Below are the code and all the weights of a small trained network. Each question names an input and a class and asks about switching units off, where a switched-off unit gives its printed mean instead of its output.

import numpy as np


def w(rows, s, z=0):
    codes = np.array(rows[::2]) - 128.0
    scale = np.full(codes.shape[1], s)
    scale[-1] = z or s
    return codes * scale


def norm(h):
    return h / np.sqrt((h * h).mean(-1, keepdims=True) + 1e-5)


def f(y):
    return np.maximum(y, 0)


def log_softmax(a):
    a = a - a.max(-1, keepdims=True)
    return a - np.log(np.exp(a).sum(-1, keepdims=True))


def net(x, mask):
    res = np.array(x, float).reshape(1, 4) / 4 @ E
    u = 0
    for l in range(4):
        y = f(norm(res) @ A[l][:, :-1].T + A[l][:, -1])
        res = res + np.where(mask[u : u + 9], y, B[l][:, -1]) @ B[l][:, :-1]
        u += 9
    return log_softmax(norm(res)[-1] @ U[:, :-1].T + U[:, -1])


A, B = {}, {}
E = w([
[128,129,125,129,129,127,128],'x0',
[137,112,128,155,109,158,251],'x1',
[147,106,147,134,254,133,142],'x2',
[238,87,122,116,103,143,107],'x3',
],0.0084)
A[0] = w([
[148,112,131,129,245,130,144,147],'0.n0',
[20,144,129,134,145,127,143,255],'0.n1',
[143,135,119,131,177,122,137,60],'0.n2',
[103,132,140,102,134,132,153,93],'0.n3',
[149,115,136,113,173,123,159,73],'0.n4',
[117,134,113,142,138,118,119,94],'0.n5',
[130,118,136,129,180,136,125,78],'0.n6',
[127,125,114,130,131,120,149,88],'0.n7',
[146,129,125,132,111,131,253,133],'0.n8',
],0.02,0.0057)
B[0] = w([
[229,160,145,136,251,113,193,243],'0.n0',
[16,173,114,125,168,89,141,250],'0.n1',
[91,91,93,112,34,72,99,160],'0.n2',
[118,128,185,181,105,107,112,149],'0.n3',
[78,158,185,163,130,237,71,170],'0.n4',
[112,83,108,50,147,181,121,138],'0.n5',
[127,127,43,94,23,62,153,168],'0.n6',
[113,118,178,141,157,157,80,138],'0.n7',
[123,43,122,141,94,129,226,238],'0.n8',
],0.023,0.015)
A[1] = w([
[44,156,173,169,170,136,112,27],'1.n0',
[107,115,152,108,123,121,108,57],'1.n1',
[132,169,129,123,156,117,75,41],'1.n2',
[145,250,110,126,147,140,47,90],'1.n3',
[74,104,137,118,98,104,74,2],'1.n4',
[221,155,128,129,98,127,28,105],'1.n5',
[121,20,165,108,70,158,32,122],'1.n6',
[28,90,128,153,61,165,63,22],'1.n7',
[70,141,129,92,83,162,13,141],'1.n8',
],0.019,0.0024)
B[1] = w([
[214,96,128,143,96,162,110,254],'1.n0',
[118,108,110,151,131,122,108,146],'1.n1',
[135,119,102,83,153,153,95,171],'1.n2',
[114,159,87,60,123,162,12,213],'1.n3',
[85,66,153,110,112,103,125,191],'1.n4',
[176,159,253,161,85,37,152,219],'1.n5',
[119,230,70,194,31,152,132,201],'1.n6',
[73,7,184,115,105,109,133,220],'1.n7',
[126,181,195,215,180,191,105,234],'1.n8',
],0.026,0.0092)
A[2] = w([
[107,107,66,121,38,103,124,82],'2.n0',
[161,169,135,99,144,82,59,110],'2.n1',
[142,163,85,124,143,172,103,92],'2.n2',
[145,98,127,145,127,119,137,2],'2.n3',
[108,173,44,65,119,163,127,79],'2.n4',
[102,136,132,117,159,106,81,58],'2.n5',
[152,127,106,84,116,121,157,61],'2.n6',
[254,87,118,124,72,163,110,151],'2.n7',
[136,68,118,64,115,135,83,106],'2.n8',
],0.028,0.0024)
B[2] = w([
[56,147,41,142,75,56,79,218],'2.n0',
[103,117,133,1,40,76,202,248],'2.n1',
[129,152,117,141,127,37,99,156],'2.n2',
[98,178,174,91,134,136,67,186],'2.n3',
[140,178,91,140,198,38,97,170],'2.n4',
[219,155,110,88,110,146,74,207],'2.n5',
[72,172,125,141,93,142,70,192],'2.n6',
[225,20,47,183,68,218,39,255],'2.n7',
[114,138,122,143,189,160,179,181],'2.n8',
],0.024,0.0086)
A[3] = w([
[107,196,128,132,105,82,191,64],'3.n0',
[136,150,185,126,155,116,172,71],'3.n1',
[73,214,174,167,211,181,196,3],'3.n2',
[224,84,161,106,120,156,112,95],'3.n3',
[60,178,93,88,95,114,120,163],'3.n4',
[158,106,107,200,213,144,152,128],'3.n5',
[135,193,186,196,119,114,143,51],'3.n6',
[161,90,139,188,81,168,151,131],'3.n7',
[138,71,154,134,218,253,33,93],'3.n8',
],0.023,0.0037)
B[3] = w([
[70,135,181,120,196,120,75,193],'3.n0',
[107,157,76,108,101,141,91,157],'3.n1',
[133,149,2,48,34,201,157,169],'3.n2',
[91,45,206,104,79,130,171,203],'3.n3',
[211,104,161,174,190,142,196,194],'3.n4',
[25,141,135,97,151,174,71,183],'3.n5',
[123,209,198,176,73,166,217,178],'3.n6',
[177,221,121,127,212,94,52,216],'3.n7',
[182,88,160,149,222,223,99,254],'3.n8',
],0.027,0.016)
U = w([
[172,79,169,145,215,235,71,253],'0',
[38,45,141,190,144,70,200,122],'1',
[145,249,214,189,54,127,119,119],'2',
[169,110,3,224,53,127,60,93],'3',
[162,204,112,58,220,37,140,141],'4',
[38,210,36,77,126,210,153,79],'5',
[213,41,158,44,29,95,145,45],'6',
],0.014,0.0023)

Each question gives the input, the list of numbers given to net, and the class t.
The units are the neurons (one row each of A and B). Each row of codes is followed by its name. A weight is (code - 128) times the scale printed after its matrix; where a second scale follows, it is the last column's (A, B and U).
mask holds one flag per neuron, layer by layer. A switched-off neuron (its flag False) gives its mean, the last column of its row in B, instead of its output. The means were averaged over made-up inputs and are rounded, as every weight is.
A unit's drop is (log p(t) with every unit on - log p(t) with that unit switched off) / (log p(t) with every unit on - log p(t) with every unit switched off).
The circuit of an input: a set's keep is (log p(t) with only the set's units on - log p(t) with every unit switched off) / (log p(t) with every unit on - log p(t) with every unit switched off). Starting from the 12 units with the biggest drops (on a tie, the unit counted first), units are removed one at a time, each time the one whose removal leaves the highest keep (on an exact tie, the one counted first), for as long as the keep stays at least 0.8.
circuit, biggest first: the units of the circuit, biggest drop first
most important unit: the unit with the biggest drop
k most important neurons: the k neurons with the biggest drops, biggest first
k most important neurons of layer l: the k neurons of layer l with the biggest drops, biggest first
drop when u is switched off: that unit's drop, to one decimal
input [1,-4,1,3], class 6: circuit, biggest first -> [0.n8; 2.n1]
input [-6,-4,3,6], class 6: circuit, biggest first -> [0.n8; 2.n1]
input [7,2,0,-3], class 1: most important unit -> 0.n0
input [2,-2,-1,7], class 2: circuit, biggest first -> [0.n1; 0.n8; 1.n5]
input [-5,4,0,6], class 3: 2 most important neurons of layer 0 -> [0.n1; 0.n0]
input [8,5,3,0], class 5: 2 most important neurons -> [1.n0; 0.n8]
input [2,-1,7,8], class 6: 3 most important neurons -> [0.n8; 0.n1; 2.n1]
input [0,4,-5,5], class 3: circuit, biggest first -> [0.n0; 2.n0]
input [7,6,5,0], class 5: 2 most important neurons -> [1.n0; 0.n0]
input [5,-3,0,6], class 2: 2 most important neurons of layer 0 -> [0.n1; 0.n0]
input [1,0,-3,7], class 2: 2 most important neurons -> [0.n1; 0.n8]
input [-6,7,0,-1], class 1: 2 most important neurons -> [0.n8; 0.n0]
input [-7,-8,1,-5], class 4: 2 most important neurons -> [0.n8; 0.n4]
input [-5,7,7,-4], class 5: most important neuron -> [0.n0]
input [-2,0,6,-6], class 4: 2 most important neurons -> [0.n8; 0.n0]
input [7,3,0,-3], class 1: 2 most important neurons -> [0.n0; 1.n8]
input [1,2,-2,2], class 3: 2 most important neurons -> [0.n1; 0.n0]
input [-3,4,-7,1], class 3: drop when 0.n0 is switched off -> 1.0
input [3,6,1,-5], class 5: drop when 3.n1 is switched off -> 0.0
input [7,-5,1,7], class 6: most important unit -> 0.n8
input [-4,5,-4,8], class 3: drop when 0.n0 is switched off -> 0.8
input [-1,6,-5,6], class 3: drop when 0.n1 is switched off -> 1.0
input [-8,6,7,0], class 5: 2 most important neurons -> [1.n0; 0.n0]
